Rows, each followed by one of two labels for a hidden trait (new trait and labels in each part)
[-10  -5   3   1   5  -4   1  11  -4  31   3  13 -20  -5  -9   1 -15  11
   4  -4 -13   3   3 -10   3  -4   1   0  -1  11   4  22   2  -7  -7  13
   3  -9  -2   2  -6   8  -3 -24  -5   0 -15   1 -20   0  -7   3   1  -1
  15  10   3  -4  -6  22  13   0   4  16   1  12 -14  -1  -8   3   3  -2
 -18   8   0 -22  10  17   9  -5  -1  -5  10   3   4  -5 -21   6  11   7
  -7 -10  -3  23 -18   4  -2 -28   7   0   6  -1  -2   2  14   3  11   9
  19  10  12  -2   7   4  -5 -13 -21  -1   2  -9   4 -21   3  -1  -7  26
  33  -5  -4  -1  -7  14  -6   8  14  -8  23  -9  24   4   0  15   1  -2
   9 -13 -11 -13  15  -3  -5 -25   2  -7  -5   4  -4  24   4 -20   8   3
  -5 -15 -37  11 -18  -3   7 -29  -1  -6  11  -8   5 -15  10   1  -4   5
  -2  -1 -14  13  15  -8 -22   5   2   0  -3   6  -4   4  -5   3  -6 -23
  14  19  12   5   4  -7 -22 -15  -3  -2  -2   0 -15   0   8  -5  -1   0
   8  -1  -4  -5  -8  -2]  S
[ 14   8  -4   7   7 -10 -12   5   5  -9   5 -16   6   6  -1  12 -15   6
  -3  22 -12 -11  -5  -7  13 -10  -1 -35   7  -1  21 -28   1   2 -18 -12
  -7  -3  -5 -20  -1   1  30  23   2   3   6 -29  -4   3  12   5   1   5
  -2 -31   0  -5   6 -28  -2  13 -29 -19   2  -2  26  -3  -9 -17  -2   2
   5  -7   1  -2  -2  41  19   9   9   7   6   3   9   5   5  -8   2   5
 -14 -30   2 -33   8   6   3  10  -4   1   4  -7  -3 -11   4  -3  -9 -14
  -4  35  -2   4  14   4 -14   2  -2  16  -1  11   1   3 -14  -4  -3  13
  -2  18  -3  -3  15 -31   2 -11 -23   9 -10 -12   3  -7  -9  -5  -6  -4
   1  34   3   5 -15  -8   3 -22   1  -9  11   2   8 -18   0   5 -22  10
  -9  12  18 -50  17   2   8  -1   4   7   4   1  -6  20   8  -3   5  10
  -3  -6   2   7  -2  12   5   2  13 -22  -4 -12   5  -8   6  11   2 -11
  16 -11 -12   0   0 -14  12 -19 -13  -1  -4   9   4   0  -1  -8   0  10
 -17 -10 -12   7   9  -2]  J
[  1   5  -2   2   5  19  -9   4  -6 -25   3   1  -3   0  -3  11 -16   2
  -2  -9 -22  -8   0  -7  -7  -3   1 -15   6  -6  -3   8  -3  12   8 -12
  27 -20   5 -14   5   6   4  -1  -4   9   9 -20 -12  14  10   4 -10   0
  -7  -8  13   4 -44   4  -4  -6  -6   7  10  15   1  -3  -2  -2  -5   4
   0   3 -13 -15 -13 -16  -2   7   4   4  -2  -6  23  -6  15   7   0  -1
  -5  -9  15 -25  16   2   3   9  -2  -1   4   5  11 -12   3  -4  -4  -4
   1  11  -2   0  20  13 -16   2  -1  -4   1  -2  -2   7  -5  -4   0   8
 -26   8  -6  -6 -17  17   0  -7  -9   1  13   3   9  -4  -3   3  -8   2
   4 -16  -7 -13   5  11   5  27  -8  11   1   0   0  23   0  -2 -18   1
  -3   8  -5  31   2  -7   9 -17   1  -1   3   3   8   6  -1 -31  10   0
   0   2   1  -4   4 -13   4  17  -9 -20  -2  -3  17  -5 -12 -38   1  -4
  33  -7 -29  -4   5 -29   7   3  -9   2  15  -8  10  -1  -1   8 -18  11
  -6  27  -7  -3 -18  -7]  S
[-33 -15  -1  -9   7  -7  -3   2   1  14   2   6 -14   6  -3  10  -2  -1
  -9 -18  -8   3  -4   2  13  -7   2 -12 -12  -8   9 -15  -6  -7   4  -4
 -24  22  -4   3  15   4   8  -3   7   1  24 -35   2  12  -7   2 -13   9
  23 -25  13  -4  63  19   2   5   5  -3  -1  -1  16  -4  -8  -4  -1   8
  21  11  -4 -13  13  14  -4   1  -4  20 -17   1  -9   3   5 -10   8  37
  11 -11  14 -13  -2   5   0 -33  -7  -7 -19  -1 -43 -11   7  -2   5  -8
  -1  18  -2  -6   0  19  23  -3   4  -1  -1 -14   2   6 -12  14  13  -4
 -25  -3  -4  -1   7  12  -4  -5 -21 -29  -7  -1  -8   3  -5  -5   4  -3
  -3 -10  -9 -16   3  10   2  22   1 -25  10  -5 -10  22  -6   2  16   7
  18  -2   4  26   2   5  -5 -16  -5  -1  -3 -12 -13 -27  -8   8   6   6
   3  14  14   2   9 -18   6 -12 -15  -3   9  33  -6   1 -15  28   8  -4
  21  -2 -10   0   5   1 -11  -1   2   6  -2   0  23   2 -19  10  -3  14
   3   3  16  -2  28 -14]  J
[ 16  15   1  -1  -3  -2   5   0   5 -11  -3 -20  -7  -2   4   0 -16  16
  -7  -2 -28   3 -11   3   5 -24  -4  -5  -5  -1  -7   7   4 -10  10  -2
 -22  46   5   1   0  -5  -8   5   3  -2   5   6  -5 -16  14   6 -10   7
  -5  -8 -26   5  -3  10  -4   5  13 -27  12 -13   9   4   1  -8   0   0
  21  -8 -10  13  -3   7   4  -4   2  -4   0  -1   1   0  -1   0   5  14
 -26 -12   9 -21 -23  17  -3 -13   2   0  10 -13  32   5  -9   2   1   7
 -15  -5  -2   2   3 -11  12   4   2  -3  -7   4   3 -15 -25   1  15   6
  -7 -22  -3   5  -5   5   1   3  25   0  -3 -11  -6  -7   0  12  -6   6
 -14 -15  35  -7  -7 -12  -2 -23 -13 -13 -14  13   2 -23  -4   2 -19  16
  -8 -12 -12  51   3   3  -7   9   2   3 -13 -11  -5 -11  -4  -7  -8 -24
  29   3 -18  13  13  -4  16  -2  18  20   5 -10 -14 -22  11  -5  -7  -9
  -3  19 -34  -4  -2  -1   5   5  18   6   1   0 -12   2  -6  -3  19  16
 -18  -8  -2  -5   0 -10]  S
[ -4   0  -4   5  -9   9  16  -3  -9   6   1 -11   7   9  -1   9  10 -22
  -3  10  -3  -2  -2  -5   8 -16   0 -19  -5  -9 -20  24  -3   2 -10   8
  -8 -21   7  13 -12  -2  -5   3   1   8   6   5   2   6 -13   0   5   2
   3  19  -8  15  -1  19   5  14   6   7  -3  11  -3   0   3   6   2  10
   8  -5   8   5  27  -1  -4 -10   4 -11   4   3 -21  -1 -24  10  15   4
   8   4  -6  12  -8  24  -8   7   6   3   8  -2  25   0 -11   5  -3   4
   1  -3  -1  -6  -5 -21 -12 -14   6  -3   5   0  -2  21   2  -6 -16   8
   0  12 -12  -9   9 -26 -12   3  21  -4   1  -2  11   9   5 -14   1   5
  11   1   4 -35  -5  14  -2 -23   9 -11   9   2   2   4  -2   4   3  -6
  14   6  -5 -11 -24   1   8 -23  12   2   9  13  -5 -11  -3  -8  -7  15
 -12   0  -4 -17   1   8  -5 -13   6  20  -1 -31 -16   6   2   4  -1 -17
   5  19   4 -17   9  11   2  -8  10   5  -3  11   3  -4 -17  17  17 -14
 -14  11   5  -4  11   1]  S
[-11  -2  -3   1  -1  13   7   0   8 -16   3 -18  13 -14   7 -13  -8 -12
  -1   9  18  -6   8  -5  -5   2   6  -3  -8   3  -2 -10  -2   1  -6  -4
  19  24   3   6  -8   7  59 -26  -2   9 -13 -16 -17   1 -10   4   4  -6
 -13   3   1  -2  34   5  11  -1 -11  -9 -10  -3   4  -3   2  11  -3   0
   1  -4  -3  -5   1  -2  10 -10   2 -17 -12  21   7   5  -6  15   4 -14
  24   6  12  10  -3  -1  -3 -12  -3   3   8  -1  10   4   8  -2 -10  -1
   9 -10 -12   9   8 -15 -10  -5   5  -2   5 -20   1  12 -34  -4  -5   5
   0   7 -14   6  -4  31  -2  -6 -41  -4  -6  -8   6  -5  -1   7  -7   5
   4 -17  -6  18  12   8   2  -1  -5   6   2   0  -3 -10  -5   0  -4 -15
  -3  22  23  20   4  -5   3   0  -7  -7  12  -5   4  10  -5 -23  -5  -9
   1   0  13  -1  23  11  -7 -10  10  14  -6 -63  -6 -10   0  63   3   0
  -9  -8  19  -2   3 -36  -4   8   3  -3  -3  -3  -4  -1  -5   7  -4 -13
  -7  17  15  -2   3  26]  S
[  2   9  -1   4  -5 -11 -14  -4  -8  -1   0   7   6  21   7  -7 -26   0
   1   8  15  14  29  -9  13  -1  -4 -14   0   1  -3 -12   7  -9 -18 -13
  22  -5  -1  -8  -2  17  18   2   3   6  20   7  -1   4  17  11   4  11
  18 -32   0 -10 -14 -11   1  -3 -34 -13  -3  -1 -18   0  -1   0  -3  10
   7  -4  -3 -26   5 -18  13   2   8  -5   3 -30 -16  -1   7  -7   1  15
   3 -25  -9 -12  -3  12   4  13  -2  -1  -6  16  27   3  14   3  10   3
  -7  25  11   7 -11   8  -3 -12   5   0  -1   5   6  24   1  -2  -9  10
  14   0 -19  -4 -13 -12  -1  -4 -21 -11  -4   1  15  -1  -1  -7  15   1
  -2  15  -6 -38  -9  -6   0 -11   0   5  -1 -12 -10  19   0  -8 -21 -26
   4  -2  13 -10  16   3 -11 -14  -1  -2 -11   4   5  29 -27  -6  -4   4
   5  -3  -7  -4 -37  -2   3   6   1  -7 -11  21  -2  -5  20   1  -2 -15
  11   0 -21  10  -7   9   4   9   8   9  -1   7  18  -3   1   8 -14   1
  25   0  -2  -3  -2 -19]  J
[ 11 -22  -2   2   1  29 -21   4 -14   0 -10  -8 -17  -1 -11 -10  19 -17
   3   3 -46  -2  -8   3  -9   3  -1 -10   6   1  19 -22 -10   5  12  -9
  -1   7  -2  -5  -9   8  14 -16   2  -9 -31 -22  31  -9 -29   0  -8  -4
 -11  -6 -12  -4 -18 -11   2  -1 -14  17  -8  26   7  -5  12 -14  -2  -7
   3 -17 -26  34   5  10   2   0  12   5 -10  -7 -20   4  -7  18   0   7
  26   6   1  -6 -25  -8   5   8  -3  -5   4   0  -4   3 -11   4   4   0
  -3   8  15   3   3  11  20  -2   7 -11   3 -22   2   1 -13  -1  -6  25
  15 -11   2 -13  -5  14  -3   9 -21  -4  18   3  -9  -2   3  18  -4  12
   6   2  17   7   6  -7  -5  21   6 -10  15  13  -7 -15 -11   4 -10   1
   6  11  35   8 -27   5  14 -11  -7   9  -3   4   0   0  -9   4  10   4
 -11  -9 -17  -9 -14  -4  11  -9   3 -12  14   6  -3  17  21  -1  -5   9
  34  18  15  -4   3   0  12  -8  10  -2  13   5  -2   5  11  -8  -1  -3
 -12 -10 -28   0 -12   9]  S
[-14 -11   3   9   3 -19  27   9  -4   8  12  -3 -12  12  -1  -2 -14 -10
   5  -2  26  -1 -10   1   4  -9   7 -12   7   5  20 -38  -6 -13 -10  -5
 -10  18   0  -4   6 -16 -11 -10  -1   2  -8 -15  15   4  17  -2  15  -9
   3 -12  -1   2   1  15  14   3 -11  -5  -1   3   2  -2  -3 -10  -2  -6
  16 -17  12 -17   3   9   0   8  14 -13  11  -7  -4   0  -9  -4   7  12
  13 -34  11   0 -23   1   1  -1  -5   1 -16   3 -20   8   1  -4   4 -12
  -2  19   3  -6   2 -16  -8 -10 -11   8   9  -2   0 -10 -20   6  -2 -11
  31  11  -1  10  -5  14  -4  -7 -18   7   5   0  -4   4   2  -9  10  -8
 -14   5  -5   6 -18  -4 -12  -7   4   2 -28   3 -10   8   9   3  33   4
  19   1  -5  -5   9   0  -6  14  19  -2  11   7  -9  -2  -4   5  13   4
  -4  -2   9   2   4   1 -14   3   2  -5   2 -14  -4 -23 -12  11  12   5
  48 -14  25 -12 -11  16 -13  23  -7   6   3  -2  21  -8 -21   3 -11   4
   5 -10  21   9  18  -3]  J
[ 19  12  -2  -4  -1  -5  10   3   3   1   6   9  -3  11   2  -1  12  11
   6  -4   0  -3   3  -5  12  17  -6   4  -2  19  13   7   2   4   8   4
 -12  18   2  -2   1   1  19 -25   9  -5  -8 -12  -3  -3   6   0  -9   6
 -25  -5 -11  -9 -45 -27  -7 -12   4  15   0 -20   8  -1   6   1   3  -2
   0   7  10 -30  14 -11   2  26 -27   8   1 -13  -6  -5   4  15   4 -10
   8 -13 -25 -19 -15  -6 -10   4  -3  -1   2  -5  -1   9 -16   3  -4  -3
   7  -6   4   1  -4   1   5   1  24  -5   1 -12   5 -13  -5   4  -7 -11
 -14   5   7  13   7 -20  -4   0  -8   3  22  -5  -2  -4   5  -9   5   4
   5 -14  -6   0   0  -5  -1  34   8   7  -3   7  -1  30   2   5 -18  -7
  36  -3 -18  40   0   1  20  -5   9   5   0   2  -2   4  -6  14  -3   6
  -5  12   4  14  -4   2  16  37   8 -27  -4 -15   1  -5   2  24  -8  -6
 -18   4   6   1  -2   3 -18   7  -4   6  -5   7 -10   1  -7  -4  -2   0
   0 -13   6   0  -2 -10]  S
[ 31  -8  -2  -2   1  11   8   3   7  11  -3  -5 -20  24  -3   4   0  -3
   1   6 -26   1   9  14  10  -3  10   3  -2   4  21  16  -8   0  -6 -13
 -16   1   2   4   2   6 -13  -7   5  -1 -10   1 -22 -10 -11  -4  11   0
  11  19   9  11  14  10  14   6  37 -18  -1  -2   7   1  16   0  -2 -23
   4  -8  -1   5  -5 -11  13  -3  10  -3   2  23 -29   3 -11  -5  -5   3
  11  20  22  16 -29   0  11  12  -1  -2   3   7   3 -28  -3  -1  -1  -2
  10  50  10   2 -12  -6  16   2  11   7  -1  10   1 -15  18   6  -5 -15
  33  -2   3   1  -5  -6   1   4  -3 -11   9  11  13  -7   6  -1  -5   0
   5   4  -8   7   6   9  -2  10  -3   2   7  -6  -1  13   7  -5 -34  22
  17   9  22  23  -1  -9  -9 -13  -7  -1 -11 -15  -5 -16   6   9  -2   0
  -6   3   2  -6  11   7  -6  32  -6  13  -5  17 -13 -19  19  38   2  12
  -7   3   5   8   0  16  13  -7   7   2  -5   5 -11  -2   0   7   1 -19
 -11 -18  22 -10   6  -1]  S
[ -6  25  -4   4  -9  -6   7   2 -11  -4   6  11 -21 -10  -8 -11  13  -5
   4 -17 -15   1   7   0   0  11  -1 -16  -3  -1  -6  -2   7   1   1   1
 -39   1   1   6  -8   4 -12 -11   2   5  -5 -31  -8   0  -7  -3  -4  -4
  -5  -6   6  -6 -40  14 -11  -3 -25 -18  -5   5  -6   3   5  -3  -1  13
  -5   3  15   4  -6  30  19  -6  -1 -17  10   0 -15  -2  12  -2   1   3
  -2  17  -2   6  -2  -2  15   9   7   5   2  -5  30   3 -13   2   2   0
   0 -17   5  -7   1 -15 -22  -4  16  -4  -3   2   0  22  -5   3  -1  21
  28 -17  -7   5  -4   5  -1   3 -23  18  12   5  -8  -5  -2   8   3   7
   8  14  15   7 -26   7  -9  23  -6   2  -1   4  -3  -1  10   4 -28   5
   4  21 -23  15 -14   0   0  -3   5  -2   3  -2  -5   1 -12  -4   5 -26
   3  -1   7   1  -2   3  14  -1 -15  -8 -11 -23  -9   9 -10  46  10 -11
  34  10  11 -10   6   6 -12 -24   0   0  12   0   7 -13   6   8   5  16
   5  -8  -2   6  10  11]  S
[ -1   6  -3   0  -5   3  22   4  10   1   1   0  14   8   6 -16 -17 -17
   3   6 -25   5  -7  -2  -2 -13  -8  -5   4 -28   6   9   5  -3   4   3
  -3  13  -1  13  15  14 -14  12  -1   6 -12  11  -2 -14   5   2  12   0
  16  20  12   8   8  12  -6  -2  -8  -5  -4  -7   3  -3   6   9   1 -26
  -7   4  12 -14   3 -23 -12  12  -2 -14  -5  -3 -19 -10   8  15   1  23
 -21  -8 -12 -11  -2 -12  -1  -4   5  -1  15  -6  14  -6   3  -3   1  -9
   0  11   0  -4   1 -10  35   0   5  -2  -2  -2   0   7  -1  -3  -1   1
  11   1 -28   7  -4 -18   2   1   5 -15  11   9  -6   4  -3   5  -1   0
  -4  14  17  -3  -1  -1 -18  18   0  14  -5   5   3  25  11  -6 -16 -11
 -20   9  12  40 -17   1   6   6   2   2  -3   3   0   3  -3   3  -4   5
  12   3 -17   7   4  -4   0  -3  -9   5  -2 -33  -7  -3 -18  -2   3  13
  21   6 -10  -4  -2  -6 -38  -7  13  -2  16  10 -10  -4   6   5   9   4
   0  -4  19   0  -1  -9]  S
